Below are the code and all the weights of a small trained network. Each question names an input and a class and asks about switching units off, where a switched-off unit gives its printed mean instead of its output.

import numpy as np


def w(rows, s, z=0):
    codes = np.array(rows[::2]) - 128.0
    scale = np.full(codes.shape[1], s)
    scale[-1] = z or s
    return codes * scale


def norm(h):
    return h / np.sqrt((h * h).mean(-1, keepdims=True) + 1e-5)


def f(y):
    return y / 2 * (1 + np.tanh(0.7978845608 * (y + 0.044715 * y**3)))


def log_softmax(a):
    a = a - a.max(-1, keepdims=True)
    return a - np.log(np.exp(a).sum(-1, keepdims=True))


def net(x, mask):
    res = np.array(x, float).reshape(1, 5) / 4 @ E
    u = 0
    for l in range(3):
        y = f(norm(res) @ A[l][:, :-1].T + A[l][:, -1])
        res = res + np.where(mask[u : u + 7], y, B[l][:, -1]) @ B[l][:, :-1]
        u += 7
    return log_softmax(norm(res)[-1] @ U[:, :-1].T + U[:, -1])


A, B = {}, {}
E = w([
[133,5,210,185,200],'x0',
[141,132,2,208,144],'x1',
[99,120,113,88,160],'x2',
[116,126,122,113,139],'x3',
[119,46,121,145,42],'x4',
],0.0069)
A[0] = w([
[192,174,94,138,180,179],'0.n0',
[129,78,171,141,199,113],'0.n1',
[56,180,69,84,151,161],'0.n2',
[161,75,117,255,214,5],'0.n3',
[146,186,177,119,176,149],'0.n4',
[119,206,93,61,122,98],'0.n5',
[108,119,180,91,129,150],'0.n6',
],0.0084,0.0027)
B[0] = w([
[134,73,65,122,241,214],'0.n0',
[12,209,195,216,71,223],'0.n1',
[135,78,146,177,96,232],'0.n2',
[71,134,134,90,155,254],'0.n3',
[192,90,112,131,198,199],'0.n4',
[91,161,251,255,144,245],'0.n5',
[210,106,73,128,154,182],'0.n6',
],0.0068,0.0037)
A[1] = w([
[81,111,114,148,15,9],'1.n0',
[96,69,221,156,109,231],'1.n1',
[186,138,108,138,37,154],'1.n2',
[3,45,96,68,32,67],'1.n3',
[112,204,96,181,59,177],'1.n4',
[166,199,75,106,116,48],'1.n5',
[176,82,138,143,104,104],'1.n6',
],0.0068,0.0016)
B[1] = w([
[122,60,102,213,163,169],'1.n0',
[158,210,109,90,63,253],'1.n1',
[160,122,113,131,135,153],'1.n2',
[166,2,106,175,153,194],'1.n3',
[83,61,205,117,144,188],'1.n4',
[47,157,189,149,168,127],'1.n5',
[143,193,89,128,253,129],'1.n6',
],0.0078,0.0045)
A[2] = w([
[187,80,125,167,75,169],'2.n0',
[204,181,205,148,98,255],'2.n1',
[42,90,59,224,148,188],'2.n2',
[134,187,139,162,220,166],'2.n3',
[2,171,188,210,64,86],'2.n4',
[86,200,158,85,237,130],'2.n5',
[162,129,154,21,97,126],'2.n6',
],0.0089,0.0021)
B[2] = w([
[187,102,85,160,176,172],'2.n0',
[75,102,65,88,186,212],'2.n1',
[144,212,139,38,146,255],'2.n2',
[181,49,119,115,65,209],'2.n3',
[69,123,217,150,89,224],'2.n4',
[158,94,96,206,77,208],'2.n5',
[174,254,71,56,141,145],'2.n6',
],0.0085,0.0078)
U = w([
[176,85,94,172,139,230],'0',
[1,179,187,154,101,1],'1',
[131,195,67,28,164,192],'2',
],0.0095,0.00071)

Each question gives the input, the list of numbers given to net, and the class t.
The units are the neurons (one row each of A and B). Each row of codes is followed by its name. A weight is (code - 128) times the scale printed after its matrix; where a second scale follows, it is the last column's (A, B and U).
mask holds one flag per neuron, layer by layer. A switched-off neuron (its flag False) gives its mean, the last column of its row in B, instead of its output. The means were averaged over made-up inputs and are rounded, as every weight is.
A unit's drop is (log p(t) with every unit on - log p(t) with that unit switched off) / (log p(t) with every unit on - log p(t) with every unit switched off).
The circuit of an input: a set's keep is (log p(t) with only the set's units on - log p(t) with every unit switched off) / (log p(t) with every unit on - log p(t) with every unit switched off). Starting from the 12 units with the biggest drops (on a tie, the unit counted first), units are removed one at a time, each time the one whose removal leaves the highest keep (on an exact tie, the one counted first), for as long as the keep stays at least 0.8.
circuit, biggest first: the units of the circuit, biggest drop first
unit that matters most: the unit with the biggest drop
k most important neurons: the k neurons with the biggest drops, biggest first
drop of u: that unit's drop, to one decimal
input [-6,5,6,-1,-3], class 1: circuit, biggest first -> 0.n5; 1.n4
input [2,5,8,7,4], class 2: circuit, biggest first -> 2.n2
input [-3,-7,-5,0,5], class 2: circuit, biggest first -> 2.n6; 0.n1
input [2,7,6,3,5], class 2: 3 most important neurons -> 2.n2; 2.n5; 2.n3
input [-2,-4,1,6,3], class 2: 2 most important neurons -> 0.n1; 2.n6
input [-8,7,-8,2,-5], class 1: 3 most important neurons -> 1.n5; 0.n5; 1.n4
input [2,6,-1,-5,2], class 2: 2 most important neurons -> 2.n2; 0.n5
input [-6,-1,0,3,-7], class 0: 2 most important neurons -> 0.n1; 0.n0
input [7,0,-5,-8,-5], class 1: 2 most important neurons -> 0.n1; 2.n4
input [-3,-4,-7,-3,6], class 0: 2 most important neurons -> 1.n0; 2.n2
input [-6,-3,6,4,-7], class 0: 2 most important neurons -> 0.n1; 0.n4
input [4,-7,-4,2,-3], class 2: 2 most important neurons -> 0.n5; 0.n6
input [-5,-8,-5,-7,4], class 2: drop of 0.n1 -> 0.7
input [1,-5,1,-3,-8], class 0: drop of 0.n2 -> 0.0
input [-3,3,-2,-6,-8], class 0: drop of 2.n3 -> 0.1
input [-3,-6,-1,7,-6], class 0: unit that matters most -> 0.n4
input [-8,0,7,0,4], class 1: drop of 0.n5 -> 0.8
